Each row of numbers belongs to one of the things below and depends on some of the facts about them. Some rows are named. Which thing is each other row?

Some rows with their names:
[  5  -1  17   3  -4   2   6  18   0  -1   4  12  11   8   0  -8  10  13
  -5   4   4  10  20  -1  -3  -4 -14 -21  -3  -5  -5 -15 -12   5   5  -2
  -2   6  -1   5  -1]: dribin
[  6   2   1   4  11  -5   2 -14   3  -8  -4  -7 -17 -21  -8  19   1 -12
   0 -19  19  16   3  -2 -15  -8  -6  29 -15   3  15  -6  20  -7   9   4
   0  -6  -4  -8  -7]: detir
[ 12 -13  13 -31  17  13 -11  40  21  -9  -8   3   8  32  -8  10 -20  26
  -1   6  18  -1  23  -1   5   6  -3 -19  -4 -10 -21 -23  -2   8   5   2
 -11   7   9  25  12]: bigik
[  8   6 -12   6  12 -13   5 -21   4  -5  -3 -17 -13 -22  -8  10  -1 -15
   6 -25  23  16  -6   5 -19  -8   2  34 -14   2  15   2  23  -8   8   3
   1  -3  -4  -4  -1]: plibris
[ -5  -6  16  -9  -6   1  -9   2  -6   8   1   7  -5   2   6   3 -15  -3
  -7   3 -23 -26   3  -8   5   2   6  -3   7  13   2  -1  -3   4  -8  -4
  -5  -1 -11  -1  -7]: stuskis
[ -2   9 -22   4  -5   6  -2 -10  -3  -6   7  -1  12  16  -4  -8   1   1
   4   2   0   4 -10  16  13   6  -5 -15   6   1  -1  15   1   5  -5   7
  -6   1  13   2   0]: fiklako
[  4 -12 -12 -30  17   5 -13  22  19   5 -16  -6   3  10  -2   8 -22  12
  12  12   9  -8  -3  -7   4  13  17   1   4 -15 -25  -3   1  -4   2   0
   3  -2  10  17  18]: sopal
[  7  -3   7   4  13  -7   6  -6   2  -4 -11  -3 -16 -31  -5  19  11 -11
  -1 -12  23  22   9 -11 -22 -11  -6  32 -17  -4  10 -13  15 -12  12   1
   8  -7  -7 -11  -4]: lere
[-1  0 -2  1 -3 -3  1  1 -2  8  1  2  5 -4  4 -8  2  0  3  5 -6 -4 -2 -2
 -1  3  4 -4  5 -2 -4  3 -6 -1 -1 -3  4  0 -1  0  2]: luskun
[ 10   7  -1   2  -3 -12   4   4  -3   0  12  -7  19  16  -3 -20  -3   3
   4  -9   8  -2   6  17  -6  -6   1 -18   6   8  -1   1   0  12  -6  -4
 -10  15  -1  17   1]: gutabil
[ -9 -10  19  18   0   1  14  20  -6 -12 -10  -6  -7  14   0  -8  19  13
   0  18  -6 -13 -22  -3  26 -12  19  16   0   3   1 -17 -17 -13  -8  -5
  12  13  -3 -19  18]: risa
[  6  -9 -19 -28  19   1 -12  18  19   6 -13 -12   6  11  -3   3 -24  10
  16   8  11  -8  -8  -1   2  14  21   2   5 -14 -24   2   4  -4   1  -1
   3  -1  11  20  21]: rufipok
[-25   8   5  -4 -16  14  10  -6  18  -5  16 -11 -33  14  20  12  15   3
 -16   5 -35  13   2 -12  -6   8  -6 -14  -6 -20   1  17 -24  12  10  -7
   3   3   6  20  14]: mufasir
[-20   4   0  -6 -10   0   9  -7   8   0   8 -23 -22   7  18   7  21  -8
 -14  10 -19  10   7 -11 -13  -3   7 -11   4 -11  -7  24 -16  17  -3 -14
   5  13   3  22  13]: dropem
[  5   1   7  -4  11  -7  -7 -20  -1  -8   1 -14 -24  -8  -8  24 -22 -19
  -4 -31   6  -9  -1   3 -11 -10   5  34 -11  23  23   0  30   1  -2   3
 -13  -2 -13  -2 -13]: graskal
[ -4  11 -12   6  -9   5   4  -7   9   3  16   4  -1   9   3 -12 -10   9
   8  -9 -18  -1 -17  10   6  16  -5  -8  -1  -9   6   5 -10  -3   9   5
  -2  -8   5   5   4]: rodru
[ -6  -7  16  -9  -5   2  -8   1  -5   9   1   7  -6   2   6   5 -15  -3
  -7   3 -23 -27   2  -9   6   2   7  -1   7  12   2  -1  -3   4  -8  -3
  -4  -3 -12  -3  -8]: gisu
[-3 -4  5  0 -3  0  1  5 -2  7 -3  7  2 -7  5 -4  4  3 -1  9 -7 -3  2 -8
  0  2  1 -4  3 -5 -5 -2 -9 -2  0 -4  6 -2 -3 -4  1]: brestanen

Facts:
batrode ρ sudrom; bonom ρ lofu; bonom ρ dizi; bonom ρ miflam; bostan ρ tribu
bostan ρ grusik; bostan ρ dizi; brustu ρ trovutra; bubi ρ fliskik; bubi ρ niba
bubi ρ fepun; dozuk ρ kograk; dozuk ρ drolel; dridre ρ sifin; dridre ρ brasti
drita ρ zedran; drita ρ naskirar; drita ρ lofu; drita ρ drodrak; druflis ρ skiska
duklote ρ ploplo; fastol ρ zuvus; fastol ρ kloklan; fastol ρ stesten; fastol ρ nekluk
feplol ρ triske; feplol ρ miklas; fiklako ρ nibru; fiklako ρ mupan; flasogres ρ stuves
flasogres ρ losek; fligrum ρ plonem; fugam ρ drodrak; fugam ρ kufin; geflu ρ figim
geflu ρ fotrul; geflu ρ fepun; gobro ρ gruskim; gobro ρ trokim; gorok ρ loston
gorok ρ bigik; gorok ρ skuzen; gragrar ρ roli; gragrar ρ kavul; gragrar ρ skural
gragrar ρ gisu; graskal ρ kilubu; gresko ρ loston; gresko ρ niba; gresko ρ drupatran
gutabil ρ triplilur; gutabil ρ saras; klago ρ niba; klago ρ brasti; kluflur ρ buda
kluflur ρ vezo; laplo ρ turi; laplo ρ miklas; lelur ρ fluter; lelur ρ kubutek
levas ρ nuzuto; levas ρ kufin; lifek ρ losek; lumogik ρ stibe; lumogik ρ saras
mestusen ρ brestanen; metor ρ klasim; moloski ρ flibu; morar ρ klasim; paflor ρ tutra
palisak ρ sifin; peflazum ρ stova; plevak ρ mevotik; plevak ρ flatril; plevak ρ stotokles
plevak ρ vezo; plibris ρ triske; plibris ρ luvo; plifun ρ meflor; plifun ρ risa
pliki ρ dribin; postonim ρ lere; postonim ρ flatril; ratrir ρ lokleno; ratrir ρ skaska
ratrir ρ plebur; rira ρ plonem; rira ρ gugu; rira ρ flupas; rira ρ klasim
rira ρ lakon; ritrogri ρ greplis; ritrogri ρ bibrur; ritrogri ρ dribin; ritrogri ρ skuzen
ritrogri ρ lepla; rodru ρ fotrul; rufipok ρ tragrel; sabrafem ρ mupan; sabrafem ρ figrebral
sabrafem ρ drupatran; skaron ρ togro; skaron ρ gegra; skivil ρ lepla; sofak ρ meskeflor
stedak ρ klasim; suvutal ρ drupatran; tamol ρ plonem; tamol ρ brudro; tamol ρ togro
tamol ρ figrebral; trele ρ trovir; treni ρ griso; treni ρ figrebral; triklobras ρ drodrak
triklobras ρ bigik; triklobras ρ triplilur; truskos ρ stuskis; truskos ρ mami; vebrar ρ roli
vebrar ρ mami; vebrar ρ kilubu; vebrar ρ miflam; votor ρ mufasir; votor ρ figim
zanuzu ρ brasti; batrode θ madro; bigik θ flibu; bizom θ graskal; bonom θ kubutek
bostan θ zutran; brasti θ klikli; brestanen θ bruri; brudro θ flibu; brustu θ kubutek
bubi θ plefer; buda θ flibu; dibror θ togro; disten θ tegri; dizi θ klikli
dozuk θ flibu; dribin θ detir; dridre θ suvutal; drita θ kubutek; drodrak θ geflu
drolel θ tasta; dropem θ klikli; druflis θ klikli; drupatran θ miflam; dukir θ miflam
duklote θ figim; fastol θ tasta; femefi θ meflor; feplol θ tasta; figrebral θ kilubu
fiklako θ tutra; flasogres θ kubutek; flatril θ triklobras; flegur θ kilubu; fligrum θ bibrur
fliskik θ lere; flupas θ bipan; fluter θ gegra; fugam θ levas; gebrisa θ zutran
gisu θ bekisuk; gobro θ bekisuk; gorok θ geflu; gragrar θ plefer; greplis θ detak
griso θ geflu; grusam θ suvutal; grusik θ tasta; gruskim θ skasir; gugu θ togro
guskidris θ klefor; gutabil θ loston; kavul θ plebur; kiflel θ gresko; klago θ gegra
klasim θ klefor; kloklan θ klikli; kluflur θ plebur; kograk θ flibu; kufin θ detir
kugrik θ tasta; lakon θ tegri; laplo θ skural; lelur θ triklobras; lepla θ madro
lifek θ flibu; lodrel θ detak; lofu θ kubutek; lokleno θ kilubu; losek θ truskos
lumogik θ bibrur; luskun θ lere; luvo θ klefor; mami θ skasir; medem θ nibru
meskeflor θ skasir; mestusen θ fotrul; metor θ skivil; mevotik θ flibu; miklas θ kilubu
moloski θ klikli; morar θ skural; mufasir θ klikli; mupan θ klefor; mutro θ kubutek
naskirar θ levas; nekluk θ klikli; niba θ skural; nule θ geflu; nuzuto θ lere
paflor θ tegri; palisak θ kilubu; peflazum θ tegri; plevak θ tasta; plifun θ truskos
pliki θ truskos; plonem θ tutra; ploplo θ plebur; postonim θ fepun; raroflo θ skural
ratrir θ triklobras; rira θ fotrul; risa θ tasta; ritrogri θ togro; rodru θ gegra
roli θ figim; rufipok θ flibu; sabrafem θ plebur; saras θ tasta; sifin θ truskos
skaron θ klefor; skaska θ plebur; skazim θ detir; skiska θ skoskun; skoplisti θ tutra
skuzen θ loston; sofak θ madro; sopal θ flibu; stedak θ levas; stesten θ kubutek
stibe θ flibu; stifun θ bibrur; stotokles θ flibu; stova θ fepun; stuskis θ plibris
stuves θ tegri; sudrom θ tasta; suzile θ truskos; tamol θ gegra; tragrel θ plefer
trele θ flibu; treni θ gegra; tribu θ bibrur; triplilur θ tegri; triske θ plibris
trodor θ loston; trokim θ loston; trostek θ skoskun; trovir θ figim; trovutra θ loston
tumun θ madro; turi θ plebur; vebrar θ tegri; vezo θ plebur; votor θ detir
vuskin θ figim; zanuzu θ plibris; zazefle θ skasir; zedran θ skural; zuvus θ madro

Rows to name:
No name comes twice in this set of rows, the named rows included.
[  9   4  16   6   7  14   3  -1   8 -24   6   9 -15   3 -13  23   4   5
 -11 -25  21  28  20   5  -6  -7 -33   8 -25   1  21 -22  15   0  18  13
 -12  -5   0  -4 -13] | loston
[  8   7  -3   3  -2 -12   4   2  -2   2  10  -9  17  11  -2 -20  -2   2
   5  -7   6  -2   2  15  -6  -5   4 -14   6   6  -2   4  -1   9  -6  -4
  -7  12  -1  14   2] | lumogik
[  1   5 -15   4  -3 -12   4  -6  -2  12   3  -7  10  -7   4 -18  -1  -4
  11   0  -3  -4 -12   6  -5   4  11  -1   7  -3  -4  11  -4  -2  -3  -5
   5   1  -1   4   5] | laplo
[ -1  -5  -2   1   9  18 -10 -15  -8 -23 -15   8 -15 -10 -13  39  14 -13
 -14   0  25  25  13  -5   6  -9 -22  19 -13   6  11  -3  26  -4   2  15
  -2  -9   9 -23 -18] | togro
[ -2  13 -16   6  -9   4   5  -7  10   0  16  -1   2  14   2 -14  -9   8
   8 -10 -12   1 -18  15   6  14  -5 -10  -1  -7   6   8  -7   1   7   5
  -5  -4   7   8   5] | dridre
[ -5   0   6   2  -8  23  -3   7   1 -11   4  21   1  17  -1   6   7  14
 -10   9  -8   9   8   0  18   7 -24 -22  -2  -5   0  -6 -10   3   5  10
  -5  -6  10  -6  -6] | drupatran
[ -8 -12  33  10  -1   1   7  21 -11 -14  -6  -7 -11  26  -1  -3   4  11
  -7  10 -14 -31 -15   0  29 -16  23  13   2  20   6 -19 -11  -4 -17  -7
   0  18 -10 -14  10] | grusik
[ -2   7 -26   5  -6   9  -6 -13  -8  -7   3   1  15  16  -5  -5   4  -3
   2   8   3   4  -9  16  17   4  -5 -17  10   4  -4  20   5   7 -10   8
  -6   1  16  -2  -4] | treni
[ -1  -6   9   2  -2  -5   4  11  -3  12  -8   8   5 -18   7  -6  14   3
   1  15  -2   3   7 -15  -8  -1   3  -2   3 -11 -10  -7 -13  -5   4  -7
  14  -2  -5  -6   3] | flatril
[ -6   2   6   3  -9  13   2   5   7   1   8  17  -4   4   4  -2  -2  13
  -2   2 -18   1  -1  -4   7  12 -15 -12  -4 -11   3  -7 -16  -3  11   5
   1 -10   1  -3  -1] | sifin

The same things again, as new rows of numbers:
Named rows:
[ 23 -11 -28 -10  15  -2  18  27  -2  25 -23  31 -36   2  43 -26  11  12
  -3   3 -15   5  30  11  22 -18  39 -12  36]: votor
[ 33   4 -28 -25  34 -11  33  16  -4  27   7  28 -34  -1 -10   1  65  -4
   7 -26   1   3  15   0   7 -11 -12 -24  33]: dozuk
[ 31  -1 -20  -2  19   3  21  35   5  28 -24  30 -27  -2  30 -14  11  16
 -11   7   3  14  26   2  19 -17  24 -21  25]: kiflel
[ 44   9 -11 -12  13   8  23  46  15  26 -32  31 -14  10   7 -17 -13  20
  -4  14   4  30  24  10   3  -5  18 -18  29]: klasim
[ 35  -5 -13 -16   9   4  15  41  12  23 -31  29 -27  13  14 -17  -9  18
   3  13  -1  19  30  11   7  -3  33 -11  37]: mupan
[ 50  18 -18  -6  41   2  33  25  21   3 -13   8 -24 -12  80 -25  54  25
   9  35  -2  10  15 -15  39  -3  45  -6  -3]: flasogres
[ 25  -9  -9  -8   9  11  17  40  17  24 -21  21 -41   0  11  -2  -1  17
  -5  19  18  11  34  10  17  -9  37 -26  29]: lepla
[ 18 -14 -27 -14  14  -6  15  24  -3  20 -24  29 -39   5  40 -31  13  15
   4   1 -17   1  32  12  23 -12  46  -4  39]: bubi
[ 31  -1 -20  -2  19   3  21  35   5  28 -25  29 -27  -2  29 -14  10  16
 -11   7   3  14  25   3  20 -17  24 -22  26]: trostek
[ -8  15 -28 -11  48 -28  25  17  -9   1 -46  13 -34 -32  47  -5   4  25
 -20   9   5  19  26 -19  -8 -39  -3   3  25]: fastol
[ 40 -19 -23 -23  11  14  -8  38  26 -17 -19  35 -23  -4  -6 -19   0  42
 -10 -14  26 -14  46 -50  37 -24  33 -49  31]: triplilur
[ 43 -12 -39 -22  15   9   2  28  19 -11 -14  44 -10  -7  11 -31  -1  40
 -18 -19   6  -6  36 -44  38 -32  20 -44  27]: disten
[ 29   0 -22   9  11 -20  43  54 -14  50 -14  20  -8  -1  30   0  11  23
 -32  -8  17  16  22 -17  43  -2  47   8  60]: skoskun
[ 29   1 -22   7  10 -16  45  56 -13  56 -14  21 -13  -1  29  -1   5  20
 -30  -4  16  19  25 -10  45  -4  48   7  61]: madro
[ 41  -1  -9   9   9 -15  32  76 -23  47 -37  16 -12   3  27   0  19  14
 -24  -7  24   9  25 -36  37 -10  53  -5  76]: miflam
[ 40   2 -16   7   9 -14  37  71 -22  55 -32  19 -12   2  31  -5  10  12
 -26  -5  15  15  23 -23  38 -14  49  -3  75]: skural
[ 32  -4 -17   0   7 -23  37  57 -11  40 -17  19  -3  11  19  -3   2  27
 -21  -6  15  18  25 -16  32  13  54  19  67]: nibru
[ 29  -1 -22  10  11 -20  42  54 -14  50 -14  20  -7  -1  30   0  11  23
 -32  -8  17  16  22 -17  42  -1  48   8  60]: bekisuk

Which thing is each row?
No name comes twice in this set of rows, the named rows included.
[ 37   1 -14 -11  13   2  18  38  10  20 -31  30 -21  11  13 -22  -4  21
   2   8  -1  20  28   9   8  -2  27 -10  33] | griso
[ 52  -1 -31 -28  15   6   5  34  25 -17 -21  46   6   2  -8 -41 -14  48
  -9 -21   5   5  33 -41  24 -18  15 -35  29] | lakon
[ 41  -3 -23 -30  27  -6  25  25   3  24   7  25 -27   4 -15  15  56  -7
   1 -15   8   8  14  -7  -5  -7 -11 -30  36] | kograk
[ 13  -4 -14  -5  18   0  19  29   5  23 -26  24 -52  -2  18 -26  16  23
  10   1   6  -3  38  13  33 -11  43 -11  30] | gorok
[ 36   7 -15   1   7 -19  43  60  -8  49 -20  22  -3  11  13  -8  -7  26
 -20  -5  14  27  23  -7  32   9  46  17  65] | gegra
[ 24  -9  -9  -8  10   8  15  39  17  21 -21  20 -39  -1  13  -1   4  19
  -6  18  18  10  33   6  17  -8  37 -26  27] | dribin
[ 42   8 -10 -12  14   2  19  44  14  19 -33  30 -10  12   6 -20  -9  24
   0   9   3  27  24   6   0   1  20 -12  31] | plonem
[ 45   6 -15 -37  28 -12  27  26   5  16  -3  27 -18  18 -34  -1  46   3
  18 -21   1  14  14  -2 -14  10 -12 -12  42] | brudro
[ 44  -2 -36 -17  23   6   3  37  -2  -7 -37  46 -20 -11  18 -56  19  34
  -5 -34  -2 -20  38 -53  49 -49  23 -48  40] | vebrar
[ 35  -2 -18  -8  13  10  21  42  11  31 -23  28 -27  -2  26  -6  -1  11
 -16  17   6  20  26   8  13 -19  25 -30  27] | losek
[ 53  15 -16  -7  39   3  31  27  21   3 -14   8 -24  -9  78 -21  52  24
  10  37   0  11  16 -17  37  -1  44  -4  -1] | brustu
[ 30  -4  -9  -2  17   8  15  43   9  25 -31  25 -38  -1  18  -7  12  17
  -5  10  17   8  32  -2  21 -15  30 -26  28] | nuzuto
[ 25  -9 -25 -11  13   1  19  30   1  29 -25  30 -39   4  35 -24   5  12
  -1   7 -11   9  32  14  22 -17  37 -13  36] | palisak
[ 34  15 -16  -7  22  -2  29  34   6  25 -33  35 -20   5  12 -37   0  26
   6  -1  -6  21  25  15  16  -6  19  -6  27] | fligrum
[ 38  -1 -24 -27  29  -8  28  21  -1  25   5  27 -31   4 -14  10  60  -6
   5 -20   5   5  15  -5   0  -8 -11 -26  36] | sopal

Now the same things, written a new way:
Known rows:
[  1   4 -10   0  -7   6   4 -18 -11   0   2   9  -9  -2  -1  -3   3 -12
   1   8  -4 -16  -8   1   3  -1   8   3  -4   9   2  -4  -8   5   6]: grusam
[ 26 -18  -9  -2 -12  31   9 -15 -31 -20 -11   5   8  16  -2  11   8  -4
   4  11  10 -32 -13 -31   1   0   0   5   8 -29  26  13   7   5  -1]: dizi
[  1   3 -11   1  -7   7   4 -17 -11   0   2   8  -9  -2  -1  -3   4 -12
   2   7  -3 -15  -8   0   3  -1   8   2  -4   9   3  -4  -8   4   6]: lodrel
[ -6   7 -13   4  -5 -12  -1 -31 -13   5  -8   8 -16  -6 -14 -14  -3  -5
  10  -9 -13 -17 -12   6  -9  10   1   6  -3   2   8  -5   2   1  21]: stedak
[  2   1  -8   4  -7   9   0 -17 -10   2   6   9  -8   2   5  -4   6 -13
   2   7  -1 -14  -8  -1   5   2   8   1   1   8   2  -1  -8  11  -1]: brestanen
[ 16   0 -13   6  -8   9   3 -13   8   5  12  13 -20  -6   9 -12  11 -28
   9  18   4 -12 -12  -2  12  -3  10  16   3   9  13   1   6  -1   0]: greplis
[ 11  -2 -25  -3 -12   7  19 -14  -7  -4  -2  12 -15 -11   0  -2  -6 -19
  13  25  -2 -13 -11   4  12 -17   3  14  -5   0  16 -18   4 -13  21]: fugam
[ -6  25 -15  23 -19   8  41 -14   6 -13   4   9   1  -6  24  -2   7 -12
 -17  -7  13 -16  -5  25   2   1  12  12   4   1  -6  -2   4  34  -3]: drolel
[-13   9  11  -9 -10 -28  -7 -14   4  19 -16  -9 -25  11 -12 -15   4  -4
  25  -8   1  14  -1  -3  14   7  10 -19  14 -18  17  13  14  17  -5]: togro
[ -1  22   5 -36 -11 -27  24   0  11   8 -22 -15 -25 -12 -25  -5   0 -12
  19   8   9  13  -5  -1  21 -15  22  -9 -17  -1  18   7  17 -16   9]: gresko
[  6   0  -8   7  -6  10  -6 -19  -9   6  10  10  -7  -1   8  -1   9 -16
   3   9  -4 -13  -6  -3   4   6   9   0   3   8   2  -1 -12  17  -4]: losek
[  8   9  10 -16 -20 -14   3  -2  21  16  -7  -6 -23   3   4 -12   9 -19
  17  25   3  13   5  -5  33 -14  14  -1  11  -3  17   4  15   5 -11]: bibrur
[ -5   7 -16  -1  -1 -12   1 -30 -12   6  -7   8 -19 -14 -20  -8  -4 -10
  14  -6 -12 -15 -13   6 -11   7   4   6 -11   3  10  -5   2  -1  26]: skaron
[ 11   3  -5   6  -9   6  -5 -23  -8   7   8  11  -4  -4   9  -4   9 -15
  -2   9  -8 -15  -6  -4   6   8   8   3   1  13   1  -3 -13  15  -3]: zuvus
[ -5   0 -12  13  -1  -8  -9 -30 -12   9  -1  10 -19   1  -7 -15   3 -10
  15 -13  -7 -13 -15   2  -8  17   2   1   7  -5  11   3   3  12  11]: gugu
[ -6  10  15 -17 -20 -14   1  -5   3  12 -13 -10 -11  12   0  -5   5  -3
   9  13  -2  10   9  -4  26  -9  12 -17   9  -4   7   4   1  15 -12]: tutra
[ -6  12  13 -22 -19 -17   1  -9   3  12 -16 -12 -11   3  -6  -1   1  -5
  11  17  -6  11  11  -3  22 -11  13 -15   3  -3   7  -1  -1  13  -4]: madro
[ -1   9   3 -25 -25 -17  17  -3   5   6 -22  -9 -16   1  -6  -4  -7  -6
  16  27  -4  10   7   2  30 -26   8  -5   1  -9  16 -12  11  -6   8]: levas

Rows to name:
No name comes twice in this set of rows, the named rows included.
[ 15   5 -15  -2  -9   3   7 -18   5   4   4  11 -18 -16   0  -8   4 -25
   7  22  -6 -14  -7   2   7  -9   9  20  -8  14  11  -8   3  -7  13] | pliki
[ 16 -14 -24  11  -6  17   8 -10  -5   2  14  18 -19   0  15  -1   5 -28
  21  23  10  -6 -13  -6  16  -5   5   4  12 -11  20  -6   3   5   0] | drodrak
[  2   0 -16   7   8   0  -2 -20  -6   9   9  10 -24  -8  -8  -4   8 -24
  20  -6   6  -7 -17  -4  -5  15  13  -2  -1  -2  14  10   2  11   4] | mupan
[ -5   5 -14   4  -3 -12  -4 -33 -12   7  -7   8 -16 -10 -15 -11  -4  -8
  13  -7 -16 -16 -11   5 -10  10   1   6  -5   2   8  -6   0   4  23] | morar
[ 12   5  30 -34 -27   7  -2  -6  -7 -13 -38 -26   4  29 -25   0  13  11
  -6   9  -2 -22  16 -29   5 -13  10   5   2 -20  22  28  23   4  -6] | klikli
[  8  -9 -20   6  -6  10  12 -16 -22  -2   4  14  -5  -2   9   7  -1 -14
  13  14   5 -10 -15  -7  12   0   3  -8   5  -9  12  -9 -10   8   3] | tribu
[  2  -4   2 -14 -21 -13  20  -4 -15   5 -16  -4  -3  10   9   9  -5  -1
  22  18  12  16  -5 -13  38 -10   5 -33  17 -31  20  -4  -3  15 -13] | miflam
[ -9  12  11 -17 -11 -22   4  -6   7  14 -14 -11 -23   7 -13  -9   5  -8
  21   0   7  14  -1  -4  19  -2  15 -18   5 -11  15  13  12   9  -6] | nibru
[  5  16  11 -24 -25 -19  11  -4  18  11 -18  -9 -20  -1  -4 -14   3 -12
  11  25  -2   8   6   1  31 -21  13   3   1   2  15  -2  15  -7   0] | skivil
[  5   2 -19  -9 -11  -3  28 -22 -32  -8 -13  10   4 -15  -6  10 -12  -1
   6  11  -4 -17 -18  -2   9  -7   1  -8 -14  -2   8 -19 -15  -7  20] | gragrar
[ 12   0 -23  -4 -10   5  14 -15  -2   0   1  11 -17 -14  -1  -2  -3 -23
  13  26  -6 -13  -7   4   8 -15   5  17  -8   5  14 -16   4 -11  21] | gutabil
[ -3  -4 -11  18   1  -3 -15 -31 -11  13   7  12 -20   2  -1 -12   6 -14
  18 -11  -6 -10 -13  -2  -8  22   3  -2  13  -7  10   5   0  22   3] | klasim
[  7  15 -16 -20   5  -1  25 -10  -8  -3  -1   4 -15 -24 -23   4   3 -20
   6   0  11 -12 -20  -2  -1  -2  23  -1 -33  17   7   5  -3 -16  16] | bubi

